[[142 151 147 150 142 106 139 141 145 118 143 112 142 129]
 [108 125 112 146 114 134 146 141 140 141 144 134 146 135]
 [108 100 104 119 108 137 142 137 131 116 137 128 141 105]
 [125 143 135 128 130 139 115 113 114 153 114 146 114 155]
 [104 107 105 142 104 135 147 149 144 133 146 131 146 120]
 [142 142 140 141 142 101 139 141 145 103 143 102 142 101]]
->
[[101 142 102 143 103 145 141 139 101 142 141 140 142 142]
 [120 146 131 146 133 144 149 147 135 104 142 105 107 104]
 [155 114 146 114 153 114 113 115 139 130 128 135 143 125]
 [105 141 128 137 116 131 137 142 137 108 119 104 100 108]
 [135 146 134 144 141 140 141 146 134 114 146 112 125 108]
 [129 142 112 143 118 145 141 139 106 142 150 147 151 142]]

[[118 124 116 122 126 118 120 130 122 118 136 129 125 127 114 122]
 [132 132 145 130 125 144 142 121 142 132 117 129 129 138 151 135]
 [120 126 131 129 131 130 136 131 136 115 132 136 120 150 138 130]
 [118 125 130 113 114 133 133 117 136 121 125 128 128 139 134 122]]
->
[[122 134 139 128 128 125 121 136 117 133 133 114 113 130 125 118]
 [130 138 150 120 136 132 115 136 131 136 130 131 129 131 126 120]
 [135 151 138 129 129 117 132 142 121 142 144 125 130 145 132 132]
 [122 114 127 125 129 136 118 122 130 120 118 126 122 116 124 118]]

[[131 126 131 115 107 139 120 115 128 113]
 [106 122 121 136 107 127 111 111 146 148]
 [120 116 131 131 135 128 135 128 135 125]
 [140 106 102 124 116 102 151 108 117 115]]
->
[[115 117 108 151 102 116 124 102 106 140]
 [125 135 128 135 128 135 131 131 116 120]
 [148 146 111 111 127 107 136 121 122 106]
 [113 128 115 120 139 107 115 131 126 131]]

[[133 137 140 138 122 121 123]
 [126 128 119 115 128 120 150]
 [134 130 117 115 134 116 146]
 [133 129 117 115 134 116 145]
 [131 138 145 143 120 125 118]
 [120 132 137 134 115 131 135]
 [126 136 143 140 117 129 124]
 [124 126 117 114 128 123 152]
 [129 137 144 142 119 127 121]
 [127 124 130 132 135 145 126]
 [135 128 116 115 138 120 145]
 [134 129 117 115 136 118 145]]
->
[[145 118 136 115 117 129 134]
 [145 120 138 115 116 128 135]
 [126 145 135 132 130 124 127]
 [121 127 119 142 144 137 129]
 [152 123 128 114 117 126 124]
 [124 129 117 140 143 136 126]
 [135 131 115 134 137 132 120]
 [118 125 120 143 145 138 131]
 [145 116 134 115 117 129 133]
 [146 116 134 115 117 130 134]
 [150 120 128 115 119 128 126]
 [123 121 122 138 140 137 133]]

[[120 138 135 148 131 103 141 142 133 138 105 104 111 154 103 105]
 [125 147 113 147 134 136 150 123 151 135 142 133 126 102 122 130]
 [147 124 107 149 129 120 135 117 141 107 105 119 105 132 105 114]]
->
[[114 105 132 105 119 105 107 141 117 135 120 129 149 107 124 147]
 [130 122 102 126 133 142 135 151 123 150 136 134 147 113 147 125]
 [105 103 154 111 104 105 138 133 142 141 103 131 148 135 138 120]]

[[145 137 141]
 [146 128 135]
 [132 148 147]
 [147 121 128]
 [139 120 127]
 [122 115 113]
 [150 120 129]
 [132 152 151]
 [135 147 149]
 [141 116 123]
 [152 126 134]]
->
[[134 126 152]
 [123 116 141]
 [149 147 135]
 [151 152 132]
 [129 120 150]
 [113 115 122]
 [127 120 139]
 [128 121 147]
 [147 148 132]
 [135 128 146]
 [141 137 145]]

[[138 113 145 128 116 112 131 136]
 [142 138 116 143 132 138 142 144]
 [131 118 139 126 116 114 130 129]
 [141 140 115 143 131 137 144 144]
 [133 110 146 124 116 112 121 136]
 [132 104 150 121 117 110 113 140]
 [142 128 127 141 138 138 131 141]
 [143 118 139 141 117 126 142 145]
 [140 129 125 140 138 137 130 143]
 [138 116 143 134 115 114 138 139]
 [122 139 119 132 143 140 127 124]]
->
[[124 127 140 143 132 119 139 122]
 [139 138 114 115 134 143 116 138]
 [143 130 137 138 140 125 129 140]
 [145 142 126 117 141 139 118 143]
 [141 131 138 138 141 127 128 142]
 [140 113 110 117 121 150 104 132]
 [136 121 112 116 124 146 110 133]
 [144 144 137 131 143 115 140 141]
 [129 130 114 116 126 139 118 131]
 [144 142 138 132 143 116 138 142]
 [136 131 112 116 128 145 113 138]]

[[118 142 120 139 127 128]
 [148 121 130 125 125 124]
 [111 140 130 137 136 133]
 [115 144 121 141 129 126]
 [116 145 121 142 130 124]
 [149 119 126 121 119 129]
 [121 128 131 128 129 140]
 [146 123 145 126 141 129]
 [147 125 131 130 128 122]
 [121 126 134 127 131 141]]
->
[[141 131 127 134 126 121]
 [122 128 130 131 125 147]
 [129 141 126 145 123 146]
 [140 129 128 131 128 121]
 [129 119 121 126 119 149]
 [124 130 142 121 145 116]
 [126 129 141 121 144 115]
 [133 136 137 130 140 111]
 [124 125 125 130 121 148]
 [128 127 139 120 142 118]]
---
[[129 139 110 139 129]
 [122 130 126 143 131]
 [122 131 124 143 131]
 [131 146 119 132 122]
 [131 142 106 118 119]]
->
[[122 130 126]
 [122 131 124]]

[[105 115 120 128]
 [107 131 126 110]
 [105 127 120 115]
 [122 121 153 121]
 [121 123 153 119]]
->
[[107 131 126]
 [105 127 120]]

[[126 106 140 143]
 [105 146 133 134]
 [137 134 102 138]
 [147 138 148 123]
 [113 145 144 137]]
->
[[105 146 133]
 [137 134 102]]

[[139 146 109]
 [131 144 108]
 [115 144 138]
 [152 126 147]
 [119 135 128]]
->
[[131 144 108]
 [115 144 138]]

[[115 134 136]
 [108 137 133]
 [157 101 135]
 [122 128 115]]
->
[[108 137 133]
 [157 101 135]]

[[133 132 103 126]
 [129 142 123 110]
 [129 143 123 109]
 [130 140 119 113]
 [134 131 101 127]]
->
[[129 142 123]
 [129 143 123]]

[[137 139 107 119 146]
 [101 125 124 128 129]
 [128 113 116 114 112]
 [104 122 120 128 111]]
->
[[101 125 124]
 [128 113 116]]

[[128 123 141 144]
 [109 133 109 130]
 [130 126 158 131]]
->
[[109 133 109]
 [130 126 158]]
---
[[118 143 126]
 [152 137 111]
 [127 131 121]]
->
[[118 143]
 [152 137]
 [127 131]]

[[145 146 100]
 [109 134 102]
 [100 125  99]
 [153  98 127]]
->
[[145 146]
 [109 134]
 [100 125]]

[[117 152 121]
 [148 149 122]
 [142 156 135]
 [128 108 122]]
->
[[117 152]
 [148 149]
 [142 156]]

[[121 109]
 [134 153]
 [149 151]
 [148 156]
 [110 103]]
->
[[121 109]
 [134 153]
 [149 151]]

[[119 146 153]
 [144 142 150]
 [145 144 148]
 [140 108 110]
 [131 105 116]]
->
[[119 146]
 [144 142]
 [145 144]]

[[135 121 130 121]
 [139 136 119 151]
 [136 126 127 130]
 [134 127 126 131]
 [154 108 130 115]]
->
[[135 121]
 [139 136]
 [136 126]]
